Here is a tiny trained network, its code and every weight. The questions are about switching its units off for an input and a class, where a switched-off unit gives its printed mean instead of its output.

import numpy as np


def w(rows, s, z=0):
    codes = np.array(rows[::2]) - 128.0
    scale = np.full(codes.shape[1], s)
    scale[-1] = z or s
    return codes * scale


def norm(h):
    return h / np.sqrt((h * h).mean(-1, keepdims=True) + 1e-5)


def f(y):
    return y / 2 * (1 + np.tanh(0.7978845608 * (y + 0.044715 * y**3)))


def log_softmax(a):
    a = a - a.max(-1, keepdims=True)
    return a - np.log(np.exp(a).sum(-1, keepdims=True))


def net(x, mask):
    res = np.array(x, float).reshape(1, 2) / 4 @ E
    u = 0
    for l in range(4):
        y = f(norm(res) @ A[l][:, :-1].T + A[l][:, -1])
        res = res + np.where(mask[u : u + 4], y, B[l][:, -1]) @ B[l][:, :-1]
        u += 4
    return log_softmax(norm(res)[-1] @ U[:, :-1].T + U[:, -1])


A, B = {}, {}
E = w([
[173,165,228,148,184,192,164,209,207,73],'x0',
[76,73,4,188,234,155,119,115,181,60],'x1',
],0.016)
A[0] = w([
[93,143,101,117,48,118,91,85,133,173,251],'0.n1',
[168,192,77,119,92,199,116,170,170,149,91],'0.n2',
[75,90,86,178,178,114,122,115,171,67,167],'0.n3',
[129,195,255,143,194,134,147,146,180,41,65],'0.n4',
],0.0086,0.0029)
B[0] = w([
[167,126,142,112,164,141,170,145,53,134,237],'0.n1',
[128,68,142,110,109,122,132,147,157,131,137],'0.n2',
[157,150,167,107,119,87,140,135,95,127,246],'0.n3',
[122,6,135,118,119,199,116,150,156,204,254],'0.n4',
],0.016,0.0089)
A[1] = w([
[117,123,91,146,187,116,127,131,156,80,143],'1.n1',
[181,186,167,127,233,148,200,170,91,47,99],'1.n2',
[129,45,130,109,113,101,117,129,128,162,194],'1.n3',
[118,118,66,169,251,142,155,139,164,29,2],'1.n4',
],0.027,0.0023)
B[1] = w([
[155,115,170,81,130,91,108,153,135,166,190],'1.n1',
[69,126,111,193,97,153,66,123,198,149,233],'1.n2',
[100,176,97,172,110,102,78,104,133,127,249],'1.n3',
[200,126,194,61,138,8,100,132,108,112,249],'1.n4',
],0.017,0.018)
A[2] = w([
[144,144,118,115,201,214,246,141,150,43,102],'2.n1',
[132,147,104,152,207,161,203,170,89,74,46],'2.n2',
[113,182,112,124,213,161,163,149,178,33,4],'2.n3',
[115,190,96,130,185,190,253,114,104,15,38],'2.n4',
],0.042,0.003)
B[2] = w([
[189,105,128,68,115,166,185,135,37,173,1],'2.n1',
[103,237,159,136,102,14,241,126,21,95,58],'2.n2',
[208,65,37,81,211,221,183,138,55,119,72],'2.n3',
[200,48,111,172,251,116,145,166,223,1,57],'2.n4',
],0.024,2.4e-05)
A[3] = w([
[152,203,251,119,48,176,175,158,126,142,19],'3.n1',
[113,99,53,154,171,109,166,96,66,98,193],'3.n2',
[150,109,212,155,202,203,155,198,223,73,3],'3.n3',
[108,69,41,103,118,108,165,70,104,113,151],'3.n4',
],0.033,0.0024)
B[3] = w([
[142,129,183,117,139,76,112,141,189,88,249],'3.n1',
[132,132,123,110,106,144,158,126,97,136,199],'3.n2',
[146,137,50,96,132,156,180,113,2,164,232],'3.n3',
[177,96,126,100,159,182,154,172,119,154,190],'3.n4',
],0.026,0.016)
U = w([
[210,143,217,93,133,30,113,171,167,112,187],'0',
[200,95,49,96,146,184,189,156,11,193,186],'1',
[82,113,68,243,131,172,75,122,211,128,149],'2',
[84,174,113,129,162,155,240,91,121,45,3],'3',
],0.011,0.0047)

Each question gives the input, the list of numbers given to net, and the class t.
The units are the neurons (one row each of A and B). Each row of codes is followed by its name. A weight is (code - 128) times the scale printed after its matrix; where a second scale follows, it is the last column's (A, B and U).
mask holds one flag per neuron, layer by layer. A switched-off neuron (its flag False) gives its mean, the last column of its row in B, instead of its output. The means were averaged over made-up inputs and are rounded, as every weight is.
A unit's drop is (log p(t) with every unit on - log p(t) with that unit switched off) / (log p(t) with every unit on - log p(t) with every unit switched off).
The circuit of an input: a set's keep is (log p(t) with only the set's units on - log p(t) with every unit switched off) / (log p(t) with every unit on - log p(t) with every unit switched off). Starting from the 12 units with the biggest drops (on a tie, the unit counted first), units are removed one at a time, each time the one whose removal leaves the highest keep (on an exact tie, the one counted first), for as long as the keep stays at least 0.8.
units of the circuit, in order: the units of the circuit, biggest drop first
most important unit: the unit with the biggest drop
top k neurons: the k neurons with the biggest drops, biggest first
k most important neurons of layer l: the k neurons of layer l with the biggest drops, biggest first
drop of u: that unit's drop, to one decimal
input [-2,3], class 2: units of the circuit, in order : [0.n3 0.n4 1.n2]
input [8,4], class 1: top 2 neurons : [0.n4 3.n3]
input [-2,-3], class 2: most important unit : 0.n1
input [0,-3], class 2: units of the circuit, in order : [1.n2 1.n4 0.n4]
input [3,-1], class 2: 2 most important neurons of layer 1 : [1.n3 1.n4]
input [4,-2], class 1: top 2 neurons : [1.n4 1.n2]
input [-4,-2], class 1: top 2 neurons : [1.n4 0.n3]
input [3,2], class 2: top 3 neurons : [1.n3 1.n4 3.n3]
input [-7,7], class 0: 2 most important neurons of layer 1 : [1.n4 1.n1]
input [4,-3], class 1: top 3 neurons : [1.n4 0.n3 0.n4]
input [2,-3], class 2: top 4 neurons : [1.n3 1.n4 0.n4 3.n3]
input [-3,-2], class 2: top 3 neurons : [0.n1 0.n4 1.n2]
input [-2,-1], class 2: top 3 neurons : [0.n1 1.n2 0.n4]
input [-3,-3], class 2: 3 most important neurons of layer 1 : [1.n4 1.n2 1.n1]
input [-4,5], class 0: most important unit : 0.n4
input [0,2], class 2: top 2 neurons : [0.n3 1.n2]
input [4,2], class 1: top 2 neurons : [1.n4 1.n2]
input [7,-3], class 1: drop of 3.n3 : 1.5
input [7,-2], class 1: drop of 3.n3 : 0.4
input [-1,3], class 2: drop of 1.n2 : 0.9
input [-4,7], class 0: drop of 3.n2 : 0.0
